Below are the code and all the weights of a small trained network. Each question names an input and a target symbol and asks about switching units off, where a switched-off unit gives its printed mean instead of its output.

import numpy as np


def w(rows, s, z=0):
    codes = np.array(rows[::2]) - 128.0
    scale = np.full(codes.shape[1], s)
    scale[-1] = z or s
    return codes * scale


def f(y):
    return np.maximum(y, 0)


def softmax(a):
    e = np.exp(a - a.max(-1, keepdims=True))
    return e / e.sum(-1, keepdims=True)


def log_softmax(a):
    a = a - a.max(-1, keepdims=True)
    return a - np.log(np.exp(a).sum(-1, keepdims=True))


def net(x, mask):
    ids = ['ΘΦΨΩαγδεημστ'.index(c) for c in x.split()]
    T = len(ids)
    res = E[ids] + P[:T]
    r = res
    for j in range(2):
        rows = slice(3 * j, 3 * j + 3)
        q, k, v = (r @ M[0][rows].T for M in (Q, K, V))
        z = softmax(np.where(np.tri(T) > 0, q @ k.T / 3**0.5, -1e9)) @ v
        o = O[0][rows]
        res = res + np.where(mask[j], z, o[:, -1]) @ o[:, :-1]
    y = f(res @ A[0][:, :-1].T + A[0][:, -1])
    res = res + np.where(mask[2:14], y, B[0][:, -1]) @ B[0][:, :-1]
    return log_softmax(res[-1] @ U[:, :-1].T + U[:, -1])


Q, K, V, O, A, B = {}, {}, {}, {}, {}, {}
E = w([
[151,161,164],'Θ',
[143,169,92],'Φ',
[97,91,114],'Ψ',
[131,56,102],'Ω',
[189,106,169],'α',
[88,84,103],'γ',
[177,36,118],'δ',
[178,92,97],'ε',
[84,79,196],'η',
[134,56,184],'μ',
[121,171,148],'σ',
[247,113,132],'τ',
],0.015)
P = w([
[196,92,216],'0',
[237,118,8],'1',
[73,236,115],'2',
[222,111,13],'3',
[92,255,103],'4',
[244,96,9],'5',
[83,196,114],'6',
[244,96,6],'7',
[92,249,105],'8',
[248,100,28],'9',
],0.009)
Q[0] = w([
[179,114,44],'H0',
[177,78,122],'H0',
[34,216,130],'H0',
[12,174,170],'H1',
[71,213,121],'H1',
[168,160,96],'H1',
],0.011)
K[0] = w([
[185,156,167],'H0',
[127,97,167],'H0',
[62,191,37],'H0',
[146,156,10],'H1',
[28,180,41],'H1',
[167,107,193],'H1',
],0.011)
V[0] = w([
[142,138,66],'H0',
[148,201,135],'H0',
[94,192,154],'H0',
[128,209,135],'H1',
[247,87,157],'H1',
[90,40,139],'H1',
],0.015)
O[0] = w([
[134,30,75,118],'H0',
[217,65,137,111],'H0',
[156,56,247,76],'H0',
[240,83,165,88],'H1',
[155,255,136,249],'H1',
[24,111,110,151],'H1',
],0.0094,0.016)
A[0] = w([
[113,119,95,154],'N0',
[122,128,151,2],'N1',
[145,79,136,69],'N2',
[69,110,168,130],'N3',
[104,68,115,59],'N4',
[89,100,115,99],'N5',
[84,110,226,114],'N6',
[115,143,198,161],'N7',
[140,139,202,90],'N8',
[166,147,48,121],'N9',
[128,171,247,214],'N10',
[61,152,187,141],'N11',
],0.014,0.0089)
B[0] = w([
[177,88,66,164],'N0',
[76,101,3,128],'N1',
[134,160,70,132],'N2',
[109,43,34,135],'N3',
[189,239,90,129],'N4',
[196,130,68,132],'N5',
[2,40,64,134],'N6',
[103,132,236,143],'N7',
[76,137,21,138],'N8',
[136,53,222,252],'N9',
[78,42,152,177],'N10',
[106,32,158,173],'N11',
],0.0065,0.019)
U = w([
[173,66,214,193],'Θ',
[204,36,99,109],'Φ',
[133,39,50,189],'Ψ',
[124,87,48,169],'Ω',
[137,148,218,124],'α',
[143,33,2,108],'γ',
[96,165,75,115],'δ',
[183,134,70,233],'ε',
[80,69,127,123],'η',
[62,126,154,1],'μ',
[165,22,170,155],'σ',
[173,170,195,17],'τ',
],0.0091,0.0051)

Each question gives the input, a string of symbols that net reads in full, and the target symbol t.
The units are the heads (3 rows each of Q, K, V and O) and the neurons (one row each of A and B). Each row of codes is followed by its name. A weight is (code - 128) times the scale printed after its matrix; where a second scale follows, it is the last column's (O, A, B and U).
mask holds one flag per unit, heads first, then neurons. A switched-off unit (its flag False) gives its mean, the last column of its rows in O or B, instead of its output. The means were averaged over made-up inputs and are rounded, as every weight is.
A unit's drop is (log p(t) with every unit on - log p(t) with that unit switched off) / (log p(t) with every unit on - log p(t) with every unit switched off).
The circuit of an input: a set's keep is (log p(t) with only the set's units on - log p(t) with every unit switched off) / (log p(t) with every unit on - log p(t) with every unit switched off). Starting from the 12 units with the biggest drops (on a tie, the unit counted first), units are removed one at a time, each time the one whose removal leaves the highest keep (on an exact tie, the one counted first), for as long as the keep stays at least 0.8.
units of the circuit, in order: the units of the circuit, biggest drop first
unit that matters most: the unit with the biggest drop
heads that matter: for each layer, one digit per head in row order, 1 if its drop is at least 0.15 and else 0, layers parted by /
drop when u is switched off: that unit's drop, to one decimal
input γ α ε γ τ Θ ε τ α τ, target γ: heads that matter => 11
input Θ τ α, target Θ: heads that matter => 11
input Θ δ α η τ γ Ψ δ α Ω, target Θ: heads that matter => 11
input Θ Ψ α Θ Φ γ, target Θ: units of the circuit, in order => (H1, H0)
input δ γ ε α Θ Ω σ η, target δ: heads that matter => 11
input δ α τ Φ τ δ μ τ τ γ, target δ: heads that matter => 01
input μ τ δ, target δ: heads that matter => 11
input τ γ ε ε δ Ψ, target τ: heads that matter => 01
input δ Θ τ Ω, target δ: unit that matters most => H1
input ε τ σ ε Θ, target Θ: heads that matter => 00
input τ σ δ ε α τ γ Θ, target τ: heads that matter => 01
input μ ε Θ η, target μ: heads that matter => 11
input δ η Θ η, target δ: units of the circuit, in order => (H0, H1)
input α α ε η, target α: units of the circuit, in order => (H1, H0, N0)
input ε Ω γ, target γ: heads that matter => 01
input δ Ψ ε Φ τ Φ, target δ: units of the circuit, in order => (H1)
input τ γ Ψ Φ δ α Θ δ, target τ: heads that matter => 01
input δ δ τ Ω Ω σ δ γ δ ε, target δ: heads that matter => 11
input α γ α δ Θ σ, target α: units of the circuit, in order => (H1, N9, N0)
input δ ε δ γ Θ α ε γ α α, target δ: units of the circuit, in order => (H1)
input Ψ α μ σ δ ε γ ε η, target η: units of the circuit, in order => (H0, N10, N6)
input Θ τ δ δ γ δ Θ γ ε α, target Θ: units of the circuit, in order => (H1, N9)
input Θ Ψ Φ Ω Θ ε, target Θ: units of the circuit, in order => (H1, H0)
input δ Θ Θ Ψ δ Ψ Θ μ, target δ: drop when N2 is switched off => 0.0
input γ ε Θ γ Θ δ Θ ε, target γ: drop when N0 is switched off => 0.3
input γ τ Ω γ δ σ μ ε, target γ: drop when H1 is switched off => 0.7
input Θ ε Θ δ Θ η ε δ Φ τ, target Θ: drop when N9 is switched off => 0.3
input δ ε Θ, target Θ: units of the circuit, in order => (H0)
